The symbols move the objects like this.
from | tu si pu ve ni ge
z461 | z512 z392 z902 z848 none z911
z795 | z457 z356 z634 z76 z547 z55
z392 | z461 z405 z996 z434 none z747
z561 | z986 z200 z136 none z385 none
z85 | z637 z885 z368 none z185 z385
z518 | z977 z656 z513 z742 z479 z110
z848 | z276 z434 z110 none z513 z698
z55 | z761 z977 z364 z802 z795 z316
z996 | z902 z699 z392 z627 none z926
z634 | z832 z701 z795 z400 z486 z364
z926 | z479 z890 z747 z424 z996 z656
z911 | z701 z747 z479 z698 z461 z513
z263 | z424 z803 z854 none z694 z164
z185 | z810 z364 z761 z561 z832 z85
z204 | z247 z424 z698 none z110 z742
z547 | z598 z128 z486 z316 none z795
z598 | z699 z547 z949 z368 none z457
z479 | z356 z926 z911 z204 z902 z518
z405 | z392 z949 z699 z637 none z551
z136 | z164 z802 z561 none z803 none
z854 | z151 z385 z263 none z637 z986
z725 | z656 z761 z810 z164 z890 z694
z551 | z747 z832 z890 z854 z405 z810
z803 | z263 z76 z385 none z368 z136
z200 | z561 z56 z802 none z400 none
z400 | z385 z397 z76 none z885 z200
z701 | z634 z911 z356 z397 z512 z689
z742 | z459 z197 z897 none z204 none
z356 | z795 z479 z701 z247 z128 z977
z459 | z802 z742 z56 none z247 none
z637 | z434 z85 z694 none z810 z854
z986 | z716 z561 z164 none z854 none
z512 | z486 z461 z128 z276 none z701
z368 | z694 z316 z85 none z761 z803
z949 | z405 z486 z598 z85 none z832
z424 | z204 z263 z151 none z627 z197
z434 | z848 z637 z627 none z18 z151
z56 | z200 z897 z459 none z397 none
z897 | z56 z716 z742 none z698 none
z276 | z885 z848 z447 none z689 z397
z627 | z110 z694 z434 none z656 z424
z110 | z447 z627 z848 none z518 z204
z977 | z55 z518 z689 z459 z356 z447
z699 | z996 z598 z405 z694 none z890
z761 | z725 z55 z185 z136 z457 z368
z694 | z627 z368 z637 none z725 z263
z385 | z854 z400 z803 none z85 z561
z832 | z551 z634 z457 z385 z949 z185
z128 | z547 z902 z512 z447 none z356
z698 | z397 z151 z204 none z848 z897
z689 | z364 z513 z977 z56 z701 z276
z890 | z926 z457 z551 z263 z699 z725
z18 | z513 z810 z656 z716 z747 z434
z76 | z803 z247 z400 none z316 z802
z151 | z698 z854 z424 none z434 z716
z197 | z742 z164 z716 none z424 none
z885 | z85 z276 z316 none z364 z400
z486 | z949 z512 z547 z885 none z634
z247 | z76 z204 z397 none z447 z459
z364 | z185 z689 z55 z200 z634 z885
z457 | z890 z795 z832 z803 z598 z761
z316 | z368 z447 z885 none z55 z76
z802 | z136 z459 z200 none z76 none
z716 | z897 z986 z197 none z151 none
z513 | z689 z18 z518 z897 z911 z848
z164 | z197 z136 z986 none z263 none
z810 | z18 z185 z725 z986 z551 z637
z656 | z518 z725 z18 z197 z926 z627
z902 | z128 z996 z461 z110 none z479
z397 | z400 z698 z247 none z276 z56
z447 | z316 z110 z276 none z977 z247
z747 | z911 z551 z926 z151 z392 z18

The rows follow the links: the fewer symbols apart two objects are, the more alike their rows tend to be.

Known rows, each with its object:
[ 17  -4  14 -31   7 -17   8 -10 -17  20  24  -1   0  14 -42 -43   3 -13  -1 -13  20  -4   7 -30  -4   2  -4 -18  25   9  12  34 -23  -2 -13  40 -11   5 -26   6  -4   5  13 -35  -2] | z447
[  7  16   0  38  33   8   4  25 -29  -3  -7 -19  -5   9  14  24  15  18 -10  14 -21 -22 -23   1   4 -11   2 -10  25   3  -8 -22  11   4  -1  -2  10  -7  44   7 -21 -18 -32   2  10] | z434
[ 13  24   3 -32 -16 -33 -16  14   3  -4   2   3  18  13   0 -16   5   9   8  12  -5  15   3 -15   7 -10   9  -4 -11  -6  41 -26  29 -33  -1  39 -32   3   2 -23 -26   0  32 -15 -12] | z902
[  1  -6   7 -28 -10 -10  13 -31  28  21   8  14   6 -28  25  17  -6 -34  24  15  40  10  21   5 -33   9  22 -14 -12  10   6   8 -14  -1   9   0  12  11  -9  -7  17  28   4 -20  -8] | z803
[  8   0   0 -33  -7 -21 -15  26  26   8  -5  29   4  12   0  -9   5   4  -2  21  17 -16  -7  -2  -6  -7   7  26 -10 -36  25 -15   4 -18   0  24   7  26   3  -6  -4  31  13  15 -48] | z699
[  2 -26   7 -21   0 -27  -7   7  25   9  -2  29 -26   6  -9 -14   1 -14 -12  18  -8 -11   0  -5   7  13  13   9  13 -59   1   6 -32   2  15  12  -3  26   3  -3  -5  27  11  -6 -38] | z725
[ -9 -11   5  23  16   0 -21  50   1 -11  -4  14  10  17   4  26  19  16 -24  10   2 -26 -19  11  -8 -10   1  29 -11 -21  11 -20  17   1 -12  -4   6  15   3 -13  -5   9  -9  36 -29] | z405
[ -2  -2   0 -59 -22   4   5  -9   2  16 -11  -2   2   9 -27 -37  -8  -3  11   9  10   8  29 -10  26  -3 -14 -10  -4  13  -5  37 -16  15  14 -20   2  24 -10  18   4  14  -1 -28  13] | z55
[ 10  -8   4   0   6 -11   5 -21  29  36  17  24 -15 -21  17   2  -2 -15  15  10  20 -15   4  13 -36  25  21  11  15 -36   5   0 -28  -4   4  31  28   5  10  11   0  31  -2   4 -36] | z263
[-11 -33   3  36  24 -11  -9  33  11 -14  -1   6 -23   9  -4  28  10  11 -35   7 -21 -30 -22   0  16  -1   4  10  11 -30 -20  -4  -8  18   6 -27   1   9   2 -10  -2   6 -22  24 -24] | z810
[ -3  28 -12 -21 -20 -13 -10   7  15   4 -12   8 -16  -3  -1 -27 -13  20  24  20 -22   2   1   6  23  -1   2  19 -13 -49  11 -30  12 -19   1  10   5  16  41   7 -28   0  22  -8 -14] | z926
[ -5 -19   1  -3  -8  -3   7 -29  32  28   6  19 -30 -25   7 -12 -13 -23  19  -5   4  -8   2  16 -20  32  15  10  15 -41 -14   9 -35   4   3  14  24   4   7  15   4  20  12  -4 -26] | z164
[ 18  23 -11  -2 -13   6   9 -39   9  29   2  -5 -29 -26  12 -23 -22  -6  33   4 -17   3  21  15   6  20   5  -1  23 -22 -22 -17 -23   1   4  17  23 -12  41  29 -19   0  15 -10  14] | z197
[ -2  -6  -2 -13 -11   6  12 -43   3  20  25  -6 -14 -21 -23 -42 -20 -17   4 -27   3  15  10   1 -14  28  -5  -5  14   1  -8  26 -35   0  -7  21   6 -16 -20  20  15  15  18 -11  10] | z459
[ 12 -15  18 -13   9 -21  10   5  15  29  12  29 -18  -1   5  -5   5 -18   0  26  15 -24   5 -11 -19   9  19   0  14 -40   2   5 -34  -6   3  25  13  23  10   0 -13  27  -8  -6 -47] | z694
[ 20  32  -5   4   0   6   7 -22  -4  42  10 -10 -12 -17  23 -20 -19   5  32  22  -6   0  13  10 -15   7  12  11  14 -20  -4 -23  -8  -6  -6  30  29   0  41  27 -28  -2  11 -15  -1] | z424
[ -8 -11   0 -20 -17  -7  10 -47  36  14  -1  13 -14 -30  26   3 -15 -36  19   5  26  14  21   6 -21  21  16 -11  -8   5 -15  15 -29   4  25 -10   4  -1 -15   9  15  19   9 -20   0] | z136
[  9   4  -8 -18 -15  18  16 -53   6  34  -2  -1  -9 -21 -11 -24 -20 -17  26  -8  14  13  22  11  -7  11 -11  -7  -1  16 -22  31 -22  14  -3 -10  18  -1  -7  26  14   6  -2 -18  27] | z802

Each walk starts at a row. The symbols on each line, taken left to right, move it on to the next object.
Each answer is a row, close to the row of the object it stands for.
start [ 10  -1   6 -24  -8   5   6 -32   0  33  31   3   7  -7 -22 -43  -6 -16  11 -20  25   8  12 -11 -28  16  -5  -7  15  13   9  24 -16 -11 -20  47  10  -4 -26  14   7  11  25 -14   6]
ni ge si ni [ 15  17  15 -25  13 -36  12 -16  -5   8  19  -9  -1   3   5 -22   7 -17  14   1 -10   9   1 -29  -2   1   7 -42  18   8  24 -12  -2 -21   9  35 -24 -16   5 -13 -29  -9  17 -45   2]
pu ni pu tu pu pu [ -1  -8   4 -38  -9 -20   5  -3  -6  -3  13   4  -7   8 -47 -54  -1  -3  -2 -14 -11   9  11 -23  24   3 -11 -15   3  -9   7  35 -24  -1  -7  20 -21  -2 -32   5  -5   6  28 -15  -2]
start [ -8   2   7  29  12 -21   1  20 -22 -44  -2 -20  -8   7  -2  17   9  15 -21  -8 -42  10 -19 -20  27  -5  -9 -25   8  15   6 -13  17 -14   6  -1 -35 -34   8 -17 -11 -30   2   1  20]
ge tu tu ge [  1   6  -9  21   3  38   7 -11 -17  15  -1 -10  15  -1   2  13   2  -2   6 -10  27  -4   5   7 -18  -8 -11   3  -9  55 -21  17   3  18 -18 -28  31  -4  -9   9  21  -7 -40  15  37]
ni si ni tu tu ge [ -5 -24  16  15  22   2  12   9   6 -17  -4   1  11   8  28  51  22 -20 -20   4  23 -11  -8 -14 -13 -15  20 -24   1  36  -8  11  -2  17  13 -35  -5   4 -11 -23  12   5 -37   6  -3]
start [  1   5  -2 -40 -21  -6  -9  -8  -4  -1   6  11   8   6 -53 -50 -10  12  -1 -19  -9  22  14  -6  16   7 -15  12 -16 -17  18  13  -5  -7  -5  31 -13   4 -30   0   4   7  35  -3  -8]
pu tu ni tu si si [ -8  -6   2   8   3   6 -14  43 -20 -20   6  -7  36  30 -20  -2  18  35 -31 -23  -2   3 -22  -8   2 -15 -14  16 -10  13  31   0  28  -3 -22  19  -7  -4 -29 -17   3 -10  -2  28   6]
ge tu tu ge [-20 -34  11  13   5  -2  -4  13   8 -34 -18   3   2   4  17  38  14 -11 -19   4  -8  -8  -7  -9  11 -12   6 -16 -15  17 -11  11  -4  16  25 -54 -21   1 -15 -20  19   3 -23   9  -2]
start [ -5  -5   3  41  19  32   9  -5 -17   9  24 -10  10  -3 -12   0   4   4 -17 -40  14   1 -22  -1 -27   6 -10  -2  17  36  -2  14   0   1 -31  16  20 -27 -26  11  25 -10 -12  15  19]
tu ni ni ni [-11  -5 -23   5 -18  38  -6  13 -15 -17 -28  -9  20  13 -15   6  -9  22  -4  -7   1  10   3  18  14 -20 -25  14 -31  26 -10  17  17  22  -9 -46   2  10 -17   8  21 -10 -15  22  24]
tu ni tu ve tu si [ -3 -28  18  47  39   1   2  23  -1   0   6   2  -6  10  11  38  14   6 -31   1   0 -38 -27  -3 -16 -12   8   4  14 -13 -13  -6 -11  14  -4  -5  17  10   8 -11  -4   7 -32  22 -25]
start [ -7   9  -2  40   8  11   6 -30  -7 -18  19 -25 -26 -24  10  17 -14  -1  -1 -30 -18  14 -10   5  -7  18  -3 -21  20  33 -16 -13  -8  -8   5  -5  -8 -48   5   2  -2 -30   5   2  32]
si si si tu [-14 -22  -5  51  18  14   5  -9   9  -1  13  -6 -26 -16  10  25  -3  -5 -10 -11  -8 -16 -14  25 -13  24  17   9  18 -17 -35   2 -27   9  -1 -17  30 -15   7  10  16   3 -16  31 -12]
ni pu ni ge ge pu ni [ -7 -17   5  54  37  21   1   6   4  15  10   1  -6 -15  26  34   8  -8 -14 -11  16 -21 -21  23 -33  12  18  13  17  -9 -12 -15 -10   9  -8   1  28 -11  14   6  10   7 -25  33 -21]
start [ -3 -21   8 -52 -15 -30  -1  -2  33 -10 -12  25 -12  -7   7  -2   1 -35   7  27  10   8  19 -13  11   1   9 -17 -12 -11  -2  18 -17   5  34 -15 -24  21 -13 -13   5  24  -3 -24 -23]
ge ni pu pu ge [  7 -18  23 -42   0 -23  11 -16  19  17  -3  24   5  -6  21  16   5 -44  10  25  34  -3  13 -21 -16   3  20 -25  -8  15   5  15 -21   1  21  -4 -15  21 -15 -15   1  29 -11 -32 -18]
pu pu tu pu tu ge [ 10  28  -6  54  26  18  10  -7 -14  10  -4 -13  -2 -14  25  25  -2  19   2   0  -9 -17 -19  23 -17   1   1   8  19   0 -15 -27  11   2  -6   2  24 -19  40  13  -9 -22 -19  14   9]
start [-19 -11   3   2  -5  -2 -13  38   7 -28 -15   4  28  14  21  45  17   8 -13   7  16  -5  -8   5  -8 -23   8  12 -30  14  15  -8  35   3   5 -31 -12  12 -21 -31  13   6 -19  19 -13]
pu pu pu pu ge [-21 -18   1  10 -12  -1 -11  18  18 -39 -22  12  13  -2  14  43   6   2 -14  -1  10   6   3  -1   5  -7   0   9 -28  11  -4   3  22  14  19 -48 -13  -1 -19 -22  16   1 -11  28  -6]
si pu tu tu tu si [ -3 -10  -3 -17 -20 -22 -13  10  33  -1  -6  39  -9  -4  -3 -21  -8  -1   6  16 -11  -8   5   9   5  13   6  34  -8 -56   6  -8 -12  -4  11  12   1  21   4   0   2  28  29  14 -46]
start [  9  10  -1 -35 -12  17  15 -37  -4  42  -6   1  10 -10   1 -25  -7 -15  33   6  36  16  21   4 -16   9  -9   0 -12  19  -3  30 -14  15  -6   1  24  16  -4  23  22  11  -2 -23  22]
si pu ni ni si si [ -1  20 -11  41  20   4  -1  28 -22 -22 -15 -19 -17   7  -3  18  -1  33 -19  11 -40 -13 -14   8  33 -15  -1   5   9 -18 -12 -17   7  11  -2 -16   1  -3  48  -5 -17 -24 -18  13   9]
ni ni ge tu tu [-24 -15  -5  23 -10  16 -16  30 -11 -31   5 -13  15  15 -37 -14   4  30 -28 -43 -20   9 -19   1  10 -11 -23  16  -2   8   2  15  12   3 -25   0 -14 -14 -36 -11   9 -18   7  28  10]
start [-24 -22   3  27   5  18   9 -21  19  -9   2   1  -8 -29  21  35  -3 -19   1 -15  11   8   1  12 -24  11   9 -14   2  19 -34  12 -16  16  16 -42   7 -17 -11  -7  27   7 -21  19  14]
si ni ge si tu si tu [ -7  -5 -11  14   5  44  16 -33  -5  11  -7 -21   0 -17  -1   9  -6  -8   3 -18   9   9   5  17 -10   6 -13  -5   1  32 -26  26 -13  30  -3 -29  18 -17 -10  16  26 -14 -16   8  39]
si ni si pu [ 13  23   9 -22 -12 -19   7 -32   3  18  19  -9  -3 -14  13  -9  -7 -15  21  -6  -1  23   6  -7 -16  16   7 -14   7  10  24 -19  -4 -28   6  46  -5 -29   5  -3 -15  -4  32 -32   4]
